Each row, then roughly how far along a hidden order it lies, from 0 to 15:
In the rows, zero is written as 128.
[133 132 125 133 131 126 119 141 117 136 134 120 129 125 127 148 117 130
 130 128 121 105 133 134 131 127 141 128 122 125 125 126 124 127 125 131
 138 124 125 128 130 132 123 126 138 127 124 121 178 131 153 112 132 132
 123 124 121 135 132 136 127 124 138 130 132 112 126 132 127 130 129 134
 128 130 127 131 129 125 129 116 132 128 126 128 119 127 119 125 137 145
 123 126 121 126 124 130 121 125 123 123 115 125 119 119 133 124 143 128
 124 101 135 120 132 145 107 131 131 124 142 126 118 113 121 128 140 134
 132 136 135 126 130 110 113 105 120  93 123 129 130 124 145 122 130 133
 135 136 132 132 129 139]
15
[ 86  62 121 131 118 123 110  75 163 106  96 148 142 115 123  17 132 119
 155   1 122 203  90 154 131 143  13 131 103 161  82  89 134 155 156 126
 149 165 164 130  92 130 134 130 103 105 148 131  96 125 172 177 127 150
 138 116 151  89 127 106 142  62  93 183 125 166 140 138 135 136 217  93
 114 114 132 107 136 113 116 153 112 118 168 119 134 124 162 114 129  79
 140 143 155 119 135 115 172 112 169 122 166 122 167 147 134 129 114 125
 135 172 100 132 131  33 187 107 127 116 114 134 145 227 134 147   1 127
 134 139 130 148 133 146 139 113 133 115 123  44 125 121 165 138 115 116
 102  90 109 100 160  71]
0
[134 166 127 118 109  88 161  55 161 130 192 139 143 146 135 220 118 124
  97 153 146  84 146 104 111 105 170 125 202 124 172 146 155 106 103 104
  26 118 113 126 114 118 153 131 113 151  90 143  97 135   3 129 128 106
 147 125 124 126  90 103 125 143 136 131 112 115 106 109 137 131  45 167
 148 132 115 128 116 126 137 149 110  95 113  90 108  94 109 159 168 146
 116  98 131 118 134 138 150 159   2 122 108 114 150 174 120 152 137 138
 130 162 131  99 142 101 127 143 106 123 129 123 126 173 147 132 191  92
 130  93 103 129 131 134 126  66 116 221 115 152 131 150  37 131  69 123
 104 144 111 164 119 128]
15
[136 169 110 128 113 104 154  91 112 146 219 123 140 143 127 199 122 121
 112 178 136  52 149  89 113 112 184 123 193 120 156 132 141 107 106 113
  42 136 119 121 115 121 148 121 113 161  91 143  81 140  14 126 126 110
 141 134 138 138 102 119 126 162 118 126 119 111 111 127 138 122  70 155
 145 131 121 136 114 113 137 146 115 112  96  99  93 105 110 157 159 145
 106  96 104 121 130 137 145 147   8 119  92 130 154 166 120 148 148 136
 130 143 142  94 136 119  80 140 122 125 129 120 111 143 146 119 168  90
 134  85 117 122 127  98 113 139 122 209 115 177 130 141  66 123  80 121
 113 127 114 152 115 140]
15
[135 137 137 114 125 104 145  72 176 134 174 149 130 137 136 134 151 126
  94 104 144 142 135 126 114 112 141 124 179 145 134 151 153 126 119 109
  62 125 123 134 110 121 141 137 104 128 103 152  82 129   4 131 135 114
 140 125 119 133 106 106 128 160 125 126 115 141 106 102 138 125  60 159
 138 128 124 122 122 137 136 163 111  95  84  88 152 104 124 152 132 118
 116 109 150 120 132 133 136 171  30 127 136 124 144 174 119 147 117 131
 129 174 130 107 126  98 146 132 105 123 119 126 138 153 131 136 174  92
 129  86 104 131 132 159 142  49 122 188 109 113 125 145  62 140  76 125
 106 132 108 149 122 127]
15
[134 142 167 127 135 115  89 141 181 123  57 117 139 129 145 183  85 148
 127 102 124 141 132 155 142 127 136 141  95 140 131 148 125 130 120 129
 165  81 102 136 157 134 109 142 167  84 128  97 255 120 253  85 134 141
 123  90  70 125 131 122 128  78 193 133 134 110 142 114 110 134 127 145
 122 134 118 111 135 194 122  86 135 125 209 117 135 126 120 109 143 190
 153 145 152 123 124 125  92 160 198 125 120 106 102 106 148 115 139 129
 115  80 117 155 139 158 194 137 121 128 166 138 136  98  96 141 255 187
 134 177 133 132 138 145 111   1  91  59 136  55 133 133 136 128 156 154
 150 197 150 138 135 142]
15
[115  63 114 140 135 151 100 165  87 129 102 119 114 114 116  41 141 121
 155  57 106 158 105 146 143 148  65 128  72 129  78  86 108 150 148 145
 208 151 162 128 120 142 116 125 126 106 167 114 147 127 235 135 132 152
 115 132 134 128 160 141 136 108 114 142 143 139 141 156 129 137 208  91
 112 120 136 128 137 119 121 111 138 150 118 141 127 152 145 107 111 101
 128 139 124 133 123 122 119 106 182 122 152 132 124  99 131 111 146 117
 126 122 130 127 119 123  93 112 144 127 132 124 120 116 114 127  30 143
 138 143 152 129 121 104 115 160 133  24 123  81 127 108 221 124 154 129
 135  89 124  96 141 121]
0
[107  72 151 121 133 130 100  98 199 108  68 148 130 120 133  39 144 132
 133  36 125 221 100 169 136 136  34 130  98 161  84 120 130 153 152 129
 164 129 146 138 111 132 121 144 120  85 157 122 154 118 182 145 134 144
 129 106 115 107 133 112 138  87 127 155 128 159 139 130 127 133 189  97
 112 122 131 109 140 144 119 133 118 121 165 127 175 125 152 107 109  99
 150 149 151 122 130 117 128 130 189 130 175 118 144 132 135 124 105 120
 127 149 104 143 123  78 215 113 120 124 124 136 161 176 116 150  75 151
 132 146 124 143 128 169 145  48 120  85 119  23 124 125 170 140 135 134
 119 122 120 108 151 100]
0
[117 102  89 134 123 142 146 128  79 131 187 129 117 123 116  89 165 109
 133 122 126 126 117 115 121 135 102 117 140 130 112 101 124 158 136 130
 119 169 159 122 109 130 137 118  99 155 138 145  24 135  80 157 127 128
 127 151 164 137 139 134 132 162  83 130 131 125 121 148 143 127 149  97
 126 122 134 138 123 112 133 151 125 132  66 134 115 131 138 138 117  79
 103 112 108 130 126 130 153 100  71 124 133 144 148 110 119 132 134 124
 142 164 137 102 119 106  56 117 136 127 103 119 112 145 152 116  40  87
 132  99 135 124 119  90 124 252 150 128 118 159 124 114 160 124 117 110
 114  70 112 115 127 119]
0
[116 115 146 119 127 105 115  77 199 111  99 146 143 133 139 114 123 134
 121  49 136 178 119 153 129 124  79 132 124 156 119 134 144 131 130 118
 194 113 146 136 116 126 130 142 121  91 130 125 167 124 133 135 133 133
 137 107 113 101 112 101 133  87 146 147 118 144 130 108 128 132 126 135
 124 127 121 108 132 143 124 140 116  95 168 101 155 114 134 124 137 131
 145 134 164 117 133 124 136 150 137 128 151 114 138 150 134 134 119 127
 126 149 111 136 133  87 204 128 111 122 138 134 151 172 124 152 142 146
 132 135 104 140 133 167 142   9 107 113 121  55 129 139 110 139 116 133
 114 152 121 134 142 105]
15

[ 83  75 157  49 158  83  59  61 145 142 131 109  84 121 121 122 186 174
 249  84  78 135  91 111 127 132  79 130  33 132  90 115 121 130 136 131
 125 200  89  68  76 105 108 122 189 144  96  95 123 124 149  70 147 120
 100 147 183 155 164 159  97 128 116  82 132 109 102 114 146 171 164 154
 119  61 106 142  94 174  75 153 131 151 153 135 157 131 150 165 237 119
 129 230 191 127  85 103  71  98  73 152 142  93 152  99  72 150 167 118
 141 121 127 162 191 144 169 149  36 121 124 137 119  85 137 144 153 134
 105 105 107  36 156 125 133 112 198 160 112 116 138  96 169  53 170 130
 131  96  60  92  81 155 168  77 125 143  42  79 134 120  69 167 157]
3
[ 33 150 108 146 143  45 115 128 160 168 111 109  89  72  81 101 152  59
 126  92 128 155 151  81 132 211  82  73 133 255 110 146 119  82  87 126
 186 107  18 137  65 255  55 112 253 149  43 113 146  86  92 124 138 246
 132 229 140 101 106 180 109 101  74 113  62 112 114 168 120 103 123 163
  93 100 134 119 136  93  38 120 121 145 168  86 127 129  29 182 184  25
 114 110 211 175 178 162  95 167 121  92 200 159  96 136 209 136  48 234
 114 108 206 117  48  86 153 108 145 130 159 153 181 179  87  76 131 121
 218 159 114  68 130 166  97 100 197 191 119 114 255 135 162 163 128 181
 108 204  24  89 118 140 207  88 136 152  24 157 113 185 193 136 129]
15
[172 190  89 210 104 168 201 199 110 118 114 142 164 122 131 127  68  75
  12 172 187 130 158 143 122 130 162 124 221 151 168 144 127 120 120 133
 128  44 151 200 178 162 138 130  55 112 146 157 137 124  83 189 112 153
 155 119  64  95  91  97 160 130 133 178 123 154 159 148 111  87  87  99
 129 189 140 112 155  69 177 103 125 106 113 119  97 121  92  92  38 132
 137  24  74 142 192 162 180 167 188 109 120 163  96 161 204 115  89 146
 105 132 134  89  58 107  86  98 227 130 141 121 150 171 118 104  97 121
 170 154 151 219  95 136 118 141  53  91 138 146 120 161  89 197  77 138
 122 166 193 157 176  90  88 182 129 110 207 179 111 146 189  86 105]
9
[172 158 110 155 114 158 177 155 121 115 133 140 152 142 148 142  84 118
  66 160 159 122 154 145 131 118 163 146 187  99 147 128 133 135 120 125
 118  91 176 156 177 125 155 135  68 104 161 152 131 135 137 162 113 119
 144 110  95 114 109 102 163 128 146 162 127 131 151 136 128  95 110 116
 141 168 147 116 140 113 169 117 127 106 106 123 115 118 113  98  65 143
 126  72  73 113 139 126 177 140 168 121 105 145 122 138 142 102 112 117
 122 127 118 107  95 130 104 122 181 139 126 123 129 141 124 116 117 118
 120 135 140 193 119 125 131 139  88  94 138 130 101 152 110 165 106 122
 125 133 183 145 153 117  95 161 134 106 199 149 135 132 145 104 107]
4
[101  97 132 194  97 172 128 179 166 150 181 165 157 150 115 133  85  10
  73 119 111  87 143 100 161 117 142  90 158 144 140 129 143 176 126  89
 139  57 130 125 116 208 155 160 100 110 118 155 128 117 171 175 116 141
 144  92 146 124 129 108 102 103 101 137 111 131  96 118  74 113 127 130
 133 177 206 165 211 134 162  98 144 137 142  85 115 123 133 146 104  52
  51  98 121 119 108 130 124 139 139  57 151 136 116 128 139  89  46 155
 153 126 144  99  55 114  70 162 129 145 104 113 131 127 108 131 140 149
 134 105 101 131 132 126 105 156 175 111 173 111 153 123 140 216  84  79
 135 154 112 176 159 131 144 129  99 161 105 159 155 112 242 184 110]
6
[141 112 134  92 126 125 119 103 128 135 135 127 111 133 148 131 145 149
 204 124 112 118  86 128 122  99 115 161 101  79 126 110 121 155 150 129
 104 152 132 109 124  82 135 143  93 130 141 124 121 131 126 115 135  85
 113 103 137 144 156 115 125 138 137 119 145 138 134 116 133 152 145 113
 130 113 121 140 111 158 134 136 133 135 135 130 128 116 166 127 177 153
 126 171 125 124 106 109 102 113 121 151 131  94 143 113  94 138 145  99
 130 119 108 140 168 139 125 149  76 123 122 125 133 100 135 143 144 128
 104 109 125 104 139 120 146 131 131 130 130 128 109  98 117  77 128 112
 133  90 114 126 113 137  97 126 106 138 128 101 134 100  89 142 151]
1
[193 131 121 171  97 204 176 170 121 109 150 162 175 175 156 145  63 101
  56 166 147  96 141 154 139  77 181 153 186  47 158 120 141 170 142 114
  97  71 215 146 184  74 184 153  23  94 187 164 124 145 159 178 107  76
 144  53 104 126 122  81 156 129 157 162 152 142 136 116 107 103 115 102
 154 185 170 140 155 130 214 113 137 106  97 124 110 114 167  86  46 159
 104  69  44  94 112 115 177 129 165 111  85 130 131 134 111  87 120  89
 136 137  93 106 111 138  74 142 169 141 103 107 111 119 138 143 122 131
  92 111 136 208 118 108 133 160  72  66 158 131  67 144  99 170  88  82
 137 108 216 175 169 111  69 171 118 115 225 143 147 106 152 125 107]
0
[104 124 117 128 129 100 124 119 147 136 121 131 116 120 114 108 138 111
 122 117 122 144 135 118 132 149 112 125 132 159 113 130 123 118 114 132
 144 105 106 131 107 182 125 129 205 127 102 119 147 118 132 129 127 165
 133 169 133 117 112 147 132 107 113 131 108 121 104 147 121 110 127 143
 120 118 146 126 135 125 107 123 132 127 150 113 130 113  88 143 155  89
 125 118 148 134 138 135 117 144 133 118 129 136 124 120 148 111 103 168
 125 125 153 122 104 117 128 121 141 134 132 133 146 139 116 124 127 126
 163 125 119 122 132 132 110 124 143 136 130 122 150 142 147 142 106 137
 119 146 117 112 131 120 149 115 145 125 101 133 125 169 157 133 128]
8
[ 98 128 109 121 132  92 130 108 149 134 110 124 114 120 119 106 148 120
 133 119 124 152 141 119 132 153 109 132 132 157 107 128 115 111 106 137
 145 108 100 134 107 184 120 109 217 129  96 113 157 111 124 124 135 174
 128 183 134 115 106 151 140 103 114 132 103 118 103 154 123 105 125 148
 117 112 143 118 133 121  95 125 131 125 154 107 129 111  74 146 169  91
 133 120 157 140 148 135 116 145 138 120 129 130 127 121 156 114 100 173
 119 124 157 119  99 112 136 117 137 133 140 136 150 142 112 115 131 122
 173 123 118 121 131 136 110 119 145 142 127 125 165 148 145 136 110 152
 114 149 115  97 128 116 152 119 145 122 102 131 123 180 148 124 126]
8
[113 111 131  93 142  97 107  92 133 136 119 121  87 119 128 113 160 155
 201 113 110 142 101 122 117 124  98 145  93 119 114 121 120 127 138 140
 122 148 102 113 105 114 113 128 176 138 111 111 130 124 115 107 137 126
 113 137 138 135 141 142 119 129 122 113 134 132 116 132 136 148 141 128
 120  94 108 133 106 143 118 136 130 136 154 137 137 117 135 136 197 130
 143 166 155 132 123 124  92 124 111 150 132 104 135 114 117 140 142 129
 126 123 126 144 161 133 139 130  90 122 129 133 138 113 138 142 134 126
 132 120 123  92 139 123 134 121 140 141 118 128 123 111 134  79 134 134
 129 112 103 109 106 131 126 103 125 132  93 104 121 128  94 138 150]
4
[154 121 128 126 114 154 137 131 127 131 143 135 132 143 149 143 116 124
 154 134 128 106 105 129 128  98 134 150 130  76 139 113 123 162 144 121
 103 117 158 124 138  97 144 148  65 118 155 139 123 133 135 140 129  91
 122  88 123 137 149 101 135 138 143 135 140 137 143 117 124 140 134 109
 138 136 137 142 128 149 163 127 133 126 126 122 121 118 156 119 125 149
 117 138 100 116 119 114 134 120 137 133 126 108 137 125 101 123 123  99
 130 120 109 125 141 134 108 152 106 129 119 120 133 103 136 135 140 129
 104 112 127 129 132 120 142 140 129 112 140 128 106 113 113 118 120 106
 134 102 137 141 129 128  92 141 104 137 148 114 141  95 118 141 134]
2
[147 114 133 106 123 135 122 107 127 134 142 131 116 136 149 134 133 140
 192 128 114 114  89 129 122  97 120 157 112  83 135 112 124 159 150 125
 103 142 136 114 133  86 140 148  80 127 147 126 119 131 127 127 133  87
 114  94 135 143 155 111 128 139 136 124 149 140 138 113 128 151 140 106
 134 125 126 142 117 156 147 132 132 134 133 129 126 117 165 124 159 150
 120 164 115 121 111 111 115 115 124 145 131  97 142 120  95 134 137 100
 131 118 106 137 161 139 115 153  88 125 119 124 131 106 140 142 142 123
  98 112 125 109 136 119 146 136 131 123 135 128 107  99 114  86 127 109
 134  94 127 134 117 133  96 127 104 141 140 105 137  91 101 145 145]
2
